Below are the code and all the weights of a small trained network. Each question names an input and a target symbol and asks about switching units off, where a switched-off unit gives its printed mean instead of its output.

import numpy as np


def w(rows, s, z=0):
    codes = np.array(rows[::2]) - 128.0
    scale = np.full(codes.shape[1], s)
    scale[-1] = z or s
    return codes * scale


def f(y):
    return y / 2 * (1 + np.tanh(0.7978845608 * (y + 0.044715 * y**3)))


def softmax(a):
    e = np.exp(a - a.max(-1, keepdims=True))
    return e / e.sum(-1, keepdims=True)


def log_softmax(a):
    a = a - a.max(-1, keepdims=True)
    return a - np.log(np.exp(a).sum(-1, keepdims=True))


def net(x, mask):
    ids = ['αβγδεζθλμστω'.index(c) for c in x.split()]
    T = len(ids)
    res = E[ids] + P[:T]
    r = res
    for j in range(3):
        rows = slice(2 * j, 2 * j + 2)
        q, k, v = (r @ M[0][rows].T for M in (Q, K, V))
        z = softmax(np.where(np.tri(T) > 0, q @ k.T / 2**0.5, -1e9)) @ v
        o = O[0][rows]
        res = res + np.where(mask[j], z, o[:, -1]) @ o[:, :-1]
    y = f(res @ A[0][:, :-1].T + A[0][:, -1])
    res = res + np.where(mask[3:11], y, B[0][:, -1]) @ B[0][:, :-1]
    return log_softmax(res[-1] @ U[:, :-1].T + U[:, -1])


Q, K, V, O, A, B = {}, {}, {}, {}, {}, {}
E = w([
[116,79,131,125,179],'α',
[113,153,96,46,154],'β',
[106,149,119,233,115],'γ',
[178,106,58,69,218],'δ',
[42,88,150,32,180],'ε',
[130,183,80,76,114],'ζ',
[39,66,109,118,72],'θ',
[126,119,104,50,158],'λ',
[195,156,87,114,172],'μ',
[211,74,111,220,177],'σ',
[183,140,149,139,234],'τ',
[252,198,61,89,168],'ω',
],0.014)
P = w([
[42,170,45,151,98],'0',
[131,141,97,173,189],'1',
[136,160,185,128,81],'2',
[158,61,104,115,79],'3',
[151,154,109,158,221],'4',
[170,162,193,116,94],'5',
[181,48,115,94,70],'6',
[151,138,129,176,255],'7',
[200,152,203,118,105],'8',
[219,45,125,83,76],'9',
],0.016)
Q[0] = w([
[87,185,130,137,142],'H0',
[72,138,80,157,188],'H0',
[144,126,161,89,96],'H1',
[105,206,146,107,122],'H1',
[130,156,10,107,161],'H2',
[99,193,210,114,147],'H2',
],0.014)
K[0] = w([
[15,98,95,143,99],'H0',
[18,244,14,183,55],'H0',
[97,132,205,83,178],'H1',
[2,137,70,120,226],'H1',
[87,135,23,45,136],'H2',
[95,144,135,224,195],'H2',
],0.0094)
V[0] = w([
[208,108,159,255,218],'H0',
[98,40,227,67,213],'H0',
[80,181,156,138,164],'H1',
[124,106,227,82,116],'H1',
[124,183,14,43,127],'H2',
[61,90,96,62,133],'H2',
],0.01)
O[0] = w([
[147,205,62,23,207,130],'H0',
[3,108,254,151,250,82],'H0',
[202,123,217,150,129,125],'H1',
[98,48,182,99,48,68],'H1',
[134,26,172,158,186,255],'H2',
[63,114,160,125,152,172],'H2',
],0.0089,0.0093)
A[0] = w([
[81,167,214,114,99,42],'N0',
[233,96,95,123,181,137],'N1',
[84,125,142,127,83,185],'N2',
[155,13,90,136,111,162],'N3',
[110,150,131,159,254,78],'N4',
[65,114,123,88,51,106],'N5',
[105,151,171,105,191,253],'N6',
[165,159,24,80,121,131],'N7',
],0.0092,0.0072)
B[0] = w([
[254,73,87,105,103,138],'N0',
[40,126,112,125,68,253],'N1',
[144,210,144,73,195,137],'N2',
[144,186,239,31,167,228],'N3',
[50,198,118,94,71,184],'N4',
[43,148,151,92,142,132],'N5',
[111,69,127,177,27,209],'N6',
[141,70,133,100,207,218],'N7',
],0.0078,0.017)
U = w([
[115,122,152,174,223,177],'α',
[187,207,176,144,179,255],'β',
[145,73,104,151,161,168],'γ',
[72,109,100,148,221,106],'δ',
[41,77,156,181,226,42],'ε',
[187,70,156,92,2,127],'ζ',
[60,227,168,97,160,135],'θ',
[139,123,192,120,208,104],'λ',
[160,64,124,105,155,105],'μ',
[52,40,69,150,193,90],'σ',
[21,78,64,156,57,205],'τ',
[190,151,116,32,137,44],'ω',
],0.0062,0.004)

Each question gives the input, a string of symbols that net reads in full, and the target symbol t.
The units are the heads (2 rows each of Q, K, V and O) and the neurons (one row each of A and B). Each row of codes is followed by its name. A weight is (code - 128) times the scale printed after its matrix; where a second scale follows, it is the last column's (O, A, B and U).
mask holds one flag per unit, heads first, then neurons. A switched-off unit (its flag False) gives its mean, the last column of its rows in O or B, instead of its output. The means were averaged over made-up inputs and are rounded, as every weight is.
A unit's drop is (log p(t) with every unit on - log p(t) with that unit switched off) / (log p(t) with every unit on - log p(t) with every unit switched off).
The circuit of an input: a set's keep is (log p(t) with only the set's units on - log p(t) with every unit switched off) / (log p(t) with every unit on - log p(t) with every unit switched off). Starting from all 11 units, units are removed one at a time, each time the one whose removal leaves the highest keep (on an exact tie, the one counted first), for as long as the keep stays at least 0.8.
circuit, biggest first: the units of the circuit, biggest drop first
most important unit: the unit with the biggest drop
top k neurons: the k neurons with the biggest drops, biggest first
which heads matter: for each layer, one digit per head in row order, 1 if its drop is at least 0.15 and else 0, layers parted by /
input δ β σ θ σ ω ω λ ζ, target ω: most important unit : H2
input δ ω ζ δ ω ζ, target τ: which heads matter : 111
input α ε θ β λ δ σ λ σ ε, target σ: circuit, biggest first : H0, N3, N7, N6
input ζ δ ε σ λ, target ζ: which heads matter : 100
input ε ε τ ζ σ γ θ ζ, target ε: which heads matter : 101
input ζ α β β ε ω δ μ, target ζ: which heads matter : 100
input β γ β ε ε δ θ, target θ: which heads matter : 010
input μ τ α θ ω λ β τ ε, target ζ: top 3 neurons : N6, N0, N3
input ζ ε σ ε ω β, target ζ: which heads matter : 110
input β ζ γ β ε, target λ: circuit, biggest first : H0, N3, H2, N6
input θ α ε λ ε γ, target β: circuit, biggest first : H2, N1
input λ λ σ θ δ τ, target θ: top 2 neurons : N4, N0
input ω δ λ, target τ: circuit, biggest first : N3, H0, N6
input β ε α, target ζ: most important unit : N0
input λ μ ζ λ τ γ θ τ μ, target θ: circuit, biggest first : H0, N4
input σ θ α γ β ζ α δ τ λ, target τ: circuit, biggest first : H0, N6, N3, N4
input λ ω τ ε σ α γ σ μ, target ω: circuit, biggest first : H2, H0
input ζ θ λ α γ ζ μ δ ε, target ζ: circuit, biggest first : N6, H1, N7
input α γ γ ζ γ, target τ: which heads matter : 010
input λ γ β δ ε ε ε, target λ: most important unit : H1
input θ σ β ζ, target σ: circuit, biggest first : H0, N3, N7
input λ β ω λ, target ω: circuit, biggest first : H0, N6
input μ ζ τ δ ζ μ, target τ: circuit, biggest first : N3, H0, N6, N7
